What each symbol does to the units:
n: w506->w950, w343->w248, w719->w795, w285->w549, w924->w62, w248->w98, w393->w425, w829->w111, w166->w325, w610->w536, w767->w276, w466->w835, w309->w865, w646->w419, w94->w702, w578->w683, w661->w394, w270->w661, w273->w64, w922->w911, w549->w755, w325->w461, w394->w570, w690->w383, w645->w507, w478->w646, w732->w907, w950->w285, w20->w645, w111->w372, w23->w610, w103->w586, w124->w333, w621->w649, w224->w621, w82->w686, w463->w393, w649->w956, w11->w314, w683->w488, w830->w844, w776->w163, w956->w669, w488->w867, w507->w283, w696->w85, w223->w329, w204->w908, w419->w282, w911->w700, w748->w11, w811->w690, w509->w672, w214->w20, w329->w204, w908->w660, w700->w534, w849->w299, w503->w270, w372->w94, w534->w991, w867->w469, w907->w509, w163->w166, w686->w842, w314->w309, w744->w491, w536->w273, w47->w696, w586->w175, w333->w811, w175->w849, w496->w478, w418->w719, w98->w767, w835->w463, w62->w47, w795->w830, w842->w744, w41->w732
a: w343->w466, w924->w103, w248->w835, w393->w908, w829->w124, w166->w646, w282->w702, w64->w570, w610->w270, w767->w393, w466->w223, w309->w744, w646->w372, w94->w690, w578->w224, w661->w795, w299->w276, w270->w719, w273->w394, w672->w469, w922->w214, w325->w419, w394->w830, w690->w549, w85->w299, w645->w536, w478->w111, w732->w683, w570->w844, w20->w610, w111->w333, w283->w64, w23->w503, w103->w343, w702->w383, w124->w506, w82->w41, w463->w204, w11->w686, w683->w621, w776->w496, w469->w669, w488->w649, w383->w755, w507->w273, w696->w849, w419->w94, w911->w20, w491->w672, w748->w82, w811->w285, w991->w283, w509->w867, w214->w23, w700->w645, w849->w767, w503->w418, w372->w811, w534->w507, w867->w956, w425->w660, w276->w425, w865->w491, w907->w488, w163->w478, w686->w732, w461->w282, w314->w842, w744->w509, w536->w661, w47->w175, w586->w248, w333->w950, w175->w98, w496->w829, w98->w463, w835->w329, w62->w586, w842->w907, w41->w578
o: w719->w418, w285->w950, w248->w343, w393->w463, w669->w956, w166->w163, w282->w419, w64->w273, w610->w23, w767->w98, w309->w314, w646->w478, w94->w372, w661->w270, w299->w849, w270->w503, w273->w536, w672->w509, w549->w285, w325->w166, w394->w661, w690->w811, w85->w696, w645->w20, w478->w496, w732->w41, w950->w506, w570->w394, w660->w908, w20->w214, w111->w829, w283->w507, w702->w94, w755->w549, w621->w224, w463->w835, w649->w621, w11->w748, w683->w578, w830->w795, w956->w649, w469->w867, w488->w683, w383->w690, w507->w645, w696->w47, w204->w329, w419->w646, w911->w922, w491->w744, w811->w333, w991->w534, w509->w907, w329->w223, w908->w204, w700->w911, w849->w175, w372->w111, w534->w700, w867->w488, w425->w393, w276->w767, w865->w309, w907->w732, w163->w776, w686->w82, w461->w325, w314->w11, w744->w842, w536->w610, w47->w62, w586->w103, w844->w830, w333->w124, w175->w586, w98->w248, w835->w466, w62->w924, w795->w719, w842->w686
x: w506->w224, w343->w829, w719->w329, w285->w649, w924->w776, w248->w111, w393->w690, w829->w41, w166->w314, w282->w491, w64->w276, w610->w248, w767->w94, w466->w124, w646->w842, w94->w509, w661->w463, w299->w282, w270->w835, w273->w767, w922->w924, w549->w956, w325->w309, w394->w393, w690->w867, w85->w461, w645->w175, w478->w686, w950->w621, w570->w425, w660->w755, w20->w586, w111->w732, w283->w299, w23->w343, w103->w496, w702->w672, w755->w669, w124->w578, w463->w811, w830->w908, w776->w748, w383->w469, w507->w849, w696->w325, w223->w506, w204->w285, w419->w744, w911->w62, w811->w488, w991->w85, w214->w103, w329->w950, w908->w549, w700->w47, w849->w419, w503->w466, w372->w907, w534->w696, w425->w383, w276->w702, w163->w11, w461->w865, w536->w98, w47->w166, w586->w478, w844->w660, w333->w683, w175->w646, w496->w82, w418->w223, w98->w372, w835->w333, w62->w163, w795->w204
u: w506->w124, w343->w103, w719->w270, w285->w811, w248->w586, w393->w767, w829->w496, w669->w469, w282->w461, w64->w283, w610->w20, w767->w849, w466->w343, w646->w166, w94->w419, w578->w41, w661->w536, w299->w85, w270->w610, w273->w507, w672->w491, w549->w690, w394->w273, w690->w94, w645->w700, w478->w163, w732->w686, w950->w333, w570->w64, w660->w425, w20->w911, w111->w478, w283->w991, w23->w214, w103->w924, w702->w282, w755->w383, w124->w829, w621->w683, w224->w578, w82->w748, w463->w98, w649->w488, w683->w732, w830->w394, w956->w867, w469->w672, w488->w907, w383->w702, w507->w534, w223->w466, w204->w463, w419->w325, w491->w865, w811->w372, w509->w744, w214->w922, w329->w835, w908->w393, w849->w696, w503->w23, w372->w646, w867->w509, w425->w276, w276->w299, w907->w842, w686->w11, w744->w309, w536->w645, w586->w62, w844->w570, w333->w111, w175->w47, w496->w776, w418->w503, w98->w175, w835->w248, w795->w661, w842->w314, w41->w82
e: w506->w223, w343->w23, w285->w204, w924->w922, w248->w610, w393->w394, w829->w343, w669->w755, w166->w47, w282->w299, w767->w273, w466->w503, w309->w325, w646->w175, w94->w767, w578->w124, w299->w283, w672->w702, w549->w908, w325->w696, w690->w393, w85->w991, w478->w586, w732->w111, w950->w329, w660->w844, w111->w248, w103->w214, w702->w276, w755->w660, w124->w466, w621->w950, w224->w506, w82->w496, w463->w661, w649->w285, w11->w163, w683->w333, w776->w924, w956->w549, w469->w383, w488->w811, w383->w425, w696->w534, w223->w418, w204->w795, w419->w849, w491->w282, w748->w776, w811->w463, w509->w94, w329->w719, w908->w830, w849->w507, w372->w98, w867->w690, w425->w570, w276->w64, w865->w461, w907->w372, w163->w62, w686->w478, w461->w85, w314->w166, w744->w419, w47->w700, w586->w20, w333->w835, w175->w645, w496->w103, w98->w536, w835->w270, w62->w911, w842->w646, w41->w829

In the rows, zero is written as 47.

The rows follow the links: the fewer symbols apart two units are, the more alike their rows tend to be.

Each row is also shifted at random along 3 hidden directions that mean nothing.

Some units, each with a row of numbers:
w94: 27;50;50;46;47;53;47;49;45;56;50;45;54;49;34;37;61;58;35;47;45;49;39;47;52;44;40;51;47;52;52;47;47;52;36;45;43;44;47;43;39;45;57;46;45;43;55;60;53;52;52;49;51;55;42
w507: 52;45;51;41;54;47;53;41;43;48;41;49;49;44;38;48;41;53;38;52;47;58;51;47;51;45;45;48;54;49;55;40;48;50;58;53;43;49;56;50;42;47;40;36;51;43;41;54;42;50;55;36;45;43;58
w867: 52;47;53;46;41;53;42;47;53;55;48;50;48;47;43;47;60;51;44;47;47;38;43;38;48;51;51;45;47;48;48;45;43;55;29;41;41;42;41;39;43;44;61;54;42;46;57;50;56;46;48;55;44;55;36
w124: 34;52;41;54;39;42;44;40;44;39;57;39;49;49;56;46;40;40;60;43;43;37;50;47;36;43;47;39;38;45;42;49;48;48;42;45;48;49;39;49;54;48;45;55;43;50;47;39;44;41;40;47;45;49;41
w299: 53;43;52;40;55;52;51;51;49;54;39;53;48;45;35;46;52;53;32;50;49;55;45;47;57;49;45;53;53;49;52;44;48;47;51;50;44;46;54;43;38;45;48;38;49;42;47;54;49;52;55;46;48;46;53
w314: 54;33;50;46;47;59;48;46;49;53;52;56;48;46;55;42;43;46;42;46;52;52;41;43;47;45;55;56;40;45;48;42;47;45;44;43;49;49;37;46;46;40;53;54;40;38;49;47;50;40;50;56;64;46;39
w506: 59;58;39;54;39;37;40;43;45;39;52;36;46;49;53;46;44;41;60;42;41;34;47;49;36;48;42;36;40;47;40;50;43;49;42;43;46;49;43;46;54;49;46;54;46;54;49;41;49;45;37;50;37;48;39
w333: 37;48;47;49;36;45;45;39;49;43;53;45;47;45;57;52;46;42;59;46;45;33;52;38;38;48;53;38;42;43;47;43;45;54;36;46;46;47;37;49;55;49;49;58;42;49;50;39;45;41;41;50;42;53;41
w82: 47;39;48;48;41;54;49;42;45;46;55;52;50;46;63;46;39;39;53;45;51;44;47;44;42;46;60;48;38;44;46;43;47;46;44;45;49;50;34;50;54;41;49;60;38;40;48;43;46;37;46;52;59;50;40
w224: 21;50;40;56;37;41;38;46;46;44;53;40;45;51;55;43;47;43;60;41;44;34;47;51;38;44;44;43;39;45;40;52;44;43;38;41;49;46;41;49;53;49;48;54;44;52;51;40;49;44;38;53;46;49;37
w509: 67;54;50;48;43;53;46;49;45;58;51;43;52;51;40;38;59;53;40;45;44;45;36;44;49;48;46;46;41;52;47;52;44;52;34;44;41;48;43;38;42;40;59;54;40;44;58;58;57;49;46;54;49;57;34
w683: 44;52;45;52;37;47;43;45;46;47;55;42;49;50;53;42;49;44;54;44;45;36;44;43;40;47;48;42;39;46;43;50;45;51;35;41;44;48;38;46;50;46;53;58;41;47;53;46;52;42;41;55;49;55;35
w103: 54;43;47;44;47;49;55;34;40;40;52;48;50;43;57;50;29;39;53;48;48;48;52;44;42;44;57;43;43;43;51;40;50;48;56;51;50;56;43;53;55;46;39;52;42;41;40;44;37;39;48;40;52;46;50
w829: 75;56;42;47;41;47;50;40;41;40;57;38;52;49;55;43;37;38;57;44;42;40;47;45;39;44;52;37;35;46;43;49;48;49;48;48;46;54;39;47;56;42;45;59;41;45;46;45;45;41;42;46;49;52;39
w991: 35;44;46;44;56;48;48;52;44;49;41;47;45;46;37;43;46;51;37;47;48;61;43;57;55;42;39;57;51;49;47;49;47;36;59;49;49;46;57;47;40;46;40;35;53;45;41;51;44;54;52;43;53;39;56
w466: 34;52;40;51;42;39;46;41;42;35;50;41;45;47;55;51;38;39;61;45;42;38;53;48;38;43;48;39;44;44;41;47;49;46;49;49;51;48;44;53;56;51;40;49;45;52;42;38;39;42;41;41;40;46;50
w950: 42;68;35;61;38;31;34;41;39;43;54;26;49;54;43;34;50;51;57;42;36;37;43;54;37;41;28;36;37;55;39;55;42;49;43;37;42;51;49;45;52;48;48;49;51;57;54;51;53;51;37;48;36;50;37
w47: 66;42;48;46;54;51;53;33;41;52;48;50;52;43;46;39;36;52;38;49;48;59;46;48;46;41;46;52;43;51;54;37;47;49;61;48;45;58;49;52;47;42;39;44;47;37;43;57;46;45;55;42;58;41;48
w702: 57;44;56;40;49;54;49;50;51;60;42;54;50;46;35;48;61;56;34;51;50;49;44;37;54;51;50;48;53;49;55;43;43;56;37;47;41;42;48;40;39;44;57;45;45;44;52;54;55;50;54;50;44;54;45
w372: 51;53;50;46;41;55;51;43;44;53;58;43;58;50;46;40;52;49;45;46;45;43;42;41;44;44;52;44;40;49;49;49;48;55;36;47;43;49;38;42;46;40;56;59;38;40;55;57;50;44;48;49;50;60;36
w748: 33;35;42;50;44;53;47;45;46;46;55;52;47;48;62;43;37;39;51;43;52;50;44;50;42;44;55;54;37;42;45;44;47;39;48;43;53;50;36;53;52;45;48;56;40;40;47;42;45;38;44;51;64;46;42
w621: 33;53;40;55;37;41;36;52;48;44;51;40;43;51;53;44;52;43;55;40;44;34;43;50;41;48;43;42;41;47;38;52;43;43;35;38;48;45;40;44;50;49;53;54;45;52;52;41;52;46;37;55;43;50;37
w911: 48;39;44;42;53;47;51;50;45;38;44;50;42;46;52;51;33;38;48;44;49;56;49;55;49;45;50;52;49;42;45;46;51;34;62;53;55;49;49;52;50;46;35;41;47;44;37;41;38;46;46;41;53;36;57
w98: 57;51;53;36;51;47;59;39;42;44;44;48;51;43;39;53;41;48;44;54;44;48;56;41;48;46;52;39;54;46;56;43;50;55;54;59;42;49;54;49;47;49;40;41;47;45;40;49;36;46;53;32;37;48;58
w649: 57;52;45;52;39;43;38;52;53;49;48;44;43;51;49;48;57;45;52;43;45;33;44;42;43;52;45;41;45;46;41;51;43;49;32;41;44;42;41;41;48;48;57;54;44;53;55;42;56;47;39;57;40;52;36
w248: 60;57;44;44;45;41;54;38;38;37;52;37;51;46;51;47;34;41;54;46;41;44;53;47;41;41;47;38;42;47;47;47;50;49;57;55;46;54;47;51;54;45;37;50;43;46;42;48;38;44;45;35;41;48;51
w907: 43;54;44;51;41;52;44;50;42;51;58;39;53;53;46;35;54;46;46;41;44;43;36;49;45;44;42;48;37;51;42;55;45;45;36;44;46;47;38;43;46;40;56;58;40;44;58;53;55;46;44;54;55;55;33
w849: 58;41;53;36;54;53;54;49;47;51;40;54;47;44;39;48;48;50;33;51;50;58;45;45;55;48;49;52;53;48;53;45;49;45;53;52;47;46;52;44;41;44;47;39;49;41;44;52;44;51;56;42;51;44;54
w223: 37;44;46;50;41;38;43;39;49;39;44;49;42;42;58;58;39;41;60;48;46;35;59;39;37;49;53;38;48;40;46;39;45;52;43;46;47;44;43;54;55;55;43;49;46;53;42;33;42;42;42;44;36;46;47
w329: 55;54;44;53;41;36;42;38;47;41;45;42;44;45;49;51;46;48;57;49;43;35;55;40;39;49;45;34;49;45;45;44;44;55;44;44;42;48;48;49;53;52;44;46;50;56;45;40;47;46;41;43;31;47;44
w383: 28;45;53;47;46;50;43;48;52;55;43;52;47;45;37;47;62;58;39;50;48;44;45;40;50;50;45;48;53;49;50;45;42;54;33;44;42;38;48;42;39;50;55;44;48;47;53;50;52;51;50;50;43;51;44
w586: 46;48;42;45;49;47;54;37;37;39;52;41;51;46;50;41;30;44;48;47;46;56;47;52;43;38;46;49;41;47;47;45;51;44;62;51;48;55;47;54;52;43;36;47;45;42;41;51;39;44;49;38;55;43;51
w41: 48;42;46;46;39;52;47;50;49;42;55;49;46;49;61;50;42;34;56;42;49;40;47;43;43;48;59;46;40;41;42;50;49;44;40;46;51;48;33;46;54;44;51;60;38;44;49;35;45;37;42;52;54;51;40

Start, symbols taken left to right, then the unit you end at.
Answers are names.
39;49;45;51;40;51;47;43;44;48;59;42;53;49;54;40;47;44;50;43;46;42;41;46;41;43;49;47;37;49;46;48;45;48;39;43;47;50;36;47;52;40;55;58;39;42;54;48;49;41;44;51;54;56;35
e o -> w829
48;52;45;53;39;39;37;51;54;46;43;44;39;48;49;54;55;47;55;45;45;33;49;42;43;52;46;40;49;43;40;49;43;49;34;41;45;42;45;43;47;51;52;47;49;57;51;38;52;47;40;55;34;49;40
e x u -> w811
43;54;47;45;48;37;48;37;44;43;41;43;47;42;38;52;45;52;47;52;42;45;56;44;44;45;42;38;53;47;51;41;48;55;52;51;42;47;56;50;48;53;38;38;52;52;41;47;41;50;49;36;32;45;55
n n x -> w425
52;45;55;40;49;43;51;39;50;48;35;55;45;40;39;58;50;53;43;56;47;44;60;34;49;52;51;40;61;44;55;36;46;59;47;52;41;42;56;48;44;54;43;36;52;48;42;44;44;49;53;40;31;45;55
o a -> w795
69;49;46;46;54;50;50;43;41;52;47;44;52;47;38;35;45;52;34;47;47;63;39;53;52;41;39;53;45;53;52;47;47;45;61;47;45;54;54;44;43;40;42;41;51;40;45;61;49;52;53;43;56;42;49
e a o -> w645
74;39;53;40;56;52;51;48;49;55;38;56;47;43;40;46;47;53;32;51;51;57;44;43;54;48;49;52;52;48;53;41;47;47;54;48;45;47;51;44;38;44;48;41;49;41;44;54;49;50;54;46;52;43;49
a u e -> w991
37;54;48;49;44;45;40;50;48;54;47;41;49;49;34;43;64;56;43;46;43;41;42;46;48;48;39;44;49;51;46;52;43;52;35;42;42;41;50;40;40;47;56;46;48;50;57;52;55;54;46;51;39;53;40
x n a e -> w755
52;50;50;46;48;38;43;43;52;48;37;48;42;42;39;55;51;52;47;53;45;42;56;40;48;51;44;40;57;48;51;41;45;55;45;47;41;42;55;45;45;54;42;36;54;54;43;43;46;51;46;42;29;43;52
n u u -> w64
37;41;46;41;53;51;55;47;42;45;47;49;48;45;46;45;37;44;41;48;49;59;47;53;49;43;48;53;48;46;50;46;51;40;60;53;51;50;49;52;45;45;37;41;46;40;41;50;38;47;53;39;57;40;57
e o -> w20
63;42;45;47;46;52;52;39;44;45;53;50;50;44;60;43;33;41;49;46;50;50;47;45;42;42;55;50;39;45;48;42;47;46;55;46;49;55;38;53;53;41;44;56;41;38;44;46;44;39;46;47;60;45;42
x n -> w11
58;46;48;45;53;53;46;48;47;56;47;49;51;48;38;36;52;54;31;49;49;58;36;51;54;44;39;57;45;53;50;47;45;43;51;44;45;48;50;42;38;40;50;44;47;40;49;59;55;53;53;49;57;45;44
x o e -> w325
24;41;53;38;51;50;51;54;49;50;37;53;46;44;35;53;54;52;37;50;49;53;48;45;56;49;47;51;58;45;52;46;50;46;47;54;44;38;55;45;39;50;46;35;52;46;44;48;42;52;52;42;42;47;58
e a n -> w570
31;44;42;49;38;46;44;53;48;41;54;47;44;51;60;49;44;36;59;40;48;36;46;48;40;49;53;44;39;41;39;50;47;42;38;44;53;45;35;47;53;47;52;58;42;49;48;35;46;40;37;53;49;51;39
a e -> w506
58;47;48;41;54;46;53;42;41;42;43;47;49;45;41;48;38;47;42;51;45;55;50;50;49;42;45;47;52;47;51;45;50;46;62;55;47;51;54;50;46;48;35;38;52;44;39;51;40;48;52;34;46;41;58
n n x -> w299
52;44;48;49;42;56;51;38;42;52;57;48;55;47;55;37;43;46;47;45;48;48;42;43;42;41;52;49;36;48;50;43;46;51;44;43;46;54;35;48;51;39;50;60;37;38;52;52;48;40;47;51;60;53;36
n e -> w646
61;47;48;46;46;56;47;53;46;56;53;46;50;50;42;36;55;49;38;45;46;51;34;48;51;46;46;52;42;51;45;51;46;46;41;43;45;47;42;39;41;38;58;54;41;40;55;56;55;49;47;53;59;52;37
u e -> w325
